Below are the code and all the weights of a small trained network. Each question names an input and a class and asks about switching units off, where a switched-off unit gives its printed mean instead of its output.

import numpy as np


def w(rows, s, z=0):
    codes = np.array(rows[::2]) - 128.0
    scale = np.full(codes.shape[1], s)
    scale[-1] = z or s
    return codes * scale


def f(y):
    return np.maximum(y, 0)


def log_softmax(a):
    a = a - a.max(-1, keepdims=True)
    return a - np.log(np.exp(a).sum(-1, keepdims=True))


def net(x, mask):
    res = np.array(x, float).reshape(1, 6) / 4 @ E
    y = f(res @ A[0][:, :-1].T + A[0][:, -1])
    res = res + np.where(mask, y, B[0][:, -1]) @ B[0][:, :-1]
    return log_softmax(res[-1] @ U[:, :-1].T + U[:, -1])


A, B = {}, {}
E = w([
[97,12,250,154,152],'x0',
[161,173,138,169,87],'x1',
[149,190,106,115,254],'x2',
[246,119,90,74,133],'x3',
[92,54,97,189,150],'x4',
[200,138,165,247,85],'x5',
],0.0085)
A[0] = w([
[211,131,217,206,54,42],'neuron 1',
[83,48,202,148,238,23],'neuron 2',
[180,137,185,190,76,1],'neuron 3',
[155,189,130,21,122,60],'neuron 4',
[123,159,94,165,132,46],'neuron 5',
[161,118,122,113,121,56],'neuron 6',
[87,77,179,144,208,54],'neuron 7',
[99,71,118,114,80,20],'neuron 8',
[65,180,152,73,113,17],'neuron 9',
[125,146,112,153,133,82],'neuron 10',
[129,175,74,201,128,69],'neuron 11',
[201,118,78,87,156,32],'neuron 12',
[146,109,142,125,124,156],'neuron 13',
[254,123,97,56,134,40],'neuron 14',
[137,111,129,101,117,52],'neuron 15',
[83,14,115,124,66,33],'neuron 16',
[107,141,149,123,136,102],'neuron 17',
[105,90,149,124,138,162],'neuron 18',
[112,97,125,118,103,73],'neuron 19',
[123,171,92,186,132,45],'neuron 20',
],0.017,0.0053)
B[0] = w([
[210,72,193,115,64,236],'neuron 1',
[92,38,142,147,212,251],'neuron 2',
[177,95,195,119,77,193],'neuron 3',
[111,176,162,67,129,200],'neuron 4',
[93,138,129,164,123,150],'neuron 5',
[144,126,106,124,129,142],'neuron 6',
[105,71,156,121,190,215],'neuron 7',
[130,158,56,116,101,167],'neuron 8',
[90,134,173,83,87,163],'neuron 9',
[113,133,123,151,121,140],'neuron 10',
[90,147,148,205,123,174],'neuron 11',
[172,171,119,144,168,183],'neuron 12',
[126,108,117,131,122,155],'neuron 13',
[198,164,86,141,198,213],'neuron 14',
[131,133,105,136,121,138],'neuron 15',
[126,152,3,105,80,215],'neuron 16',
[109,121,133,112,112,142],'neuron 17',
[104,118,90,144,141,183],'neuron 18',
[117,144,93,125,112,150],'neuron 19',
[91,137,127,191,120,160],'neuron 20',
],0.035,0.017)
U = w([
[119,114,58,114,109,129],'0',
[198,210,144,123,235,33],'1',
[93,40,141,145,217,146],'2',
[147,114,113,183,148,188],'3',
[213,74,181,170,79,254],'4',
[64,207,185,36,155,35],'5',
[92,175,183,255,126,187],'6',
],0.0056,0.00095)

Each question gives the input, the list of numbers given to net, and the class t.
The units are the neurons (one row each of A and B). Each row of codes is followed by its name. A weight is (code - 128) times the scale printed after its matrix; where a second scale follows, it is the last column's (A, B and U).
mask holds one flag per neuron, in row order. A switched-off neuron (its flag False) gives its mean, the last column of its row in B, instead of its output. The means were averaged over made-up inputs and are rounded, as every weight is.
A unit's drop is (log p(t) with every unit on - log p(t) with that unit switched off) / (log p(t) with every unit on - log p(t) with every unit switched off).
The circuit of an input: a set's keep is (log p(t) with only the set's units on - log p(t) with every unit switched off) / (log p(t) with every unit on - log p(t) with every unit switched off). Starting from the 12 units with the biggest drops (on a tie, the unit counted first), units are removed one at a time, each time the one whose removal leaves the highest keep (on an exact tie, the one counted first), for as long as the keep stays at least 0.8.
units of the circuit, in order: the units of the circuit, biggest drop first
top k neurons: the k neurons with the biggest drops, biggest first
drop when u is switched off: that unit's drop, to one decimal
input [-5,-3,2,-5,-7,8], class 6: units of the circuit, in order : neuron 11
input [-1,4,-8,-6,-6,-3], class 0: units of the circuit, in order : neuron 16; neuron 8
input [-1,-1,3,-1,-6,4], class 4: top 2 neurons : neuron 12; neuron 2
input [-8,-6,1,-8,-7,4], class 6: top 2 neurons : neuron 11; neuron 20
input [-2,-8,-6,-8,1,8], class 4: top 2 neurons : neuron 1; neuron 3
input [-2,-7,-6,2,-8,-5], class 5: top 2 neurons : neuron 4; neuron 9
input [-1,6,3,-1,7,5], class 4: top 3 neurons : neuron 1; neuron 3; neuron 18
input [-2,7,5,1,0,4], class 6: top 3 neurons : neuron 11; neuron 20; neuron 5
input [-3,1,0,8,3,4], class 1: drop when neuron 14 is switched off : 0.8
input [3,-7,-2,-3,-7,4], class 4: drop when neuron 2 is switched off : 0.1
input [5,-2,-3,3,3,5], class 4: drop when neuron 1 is switched off : 0.2
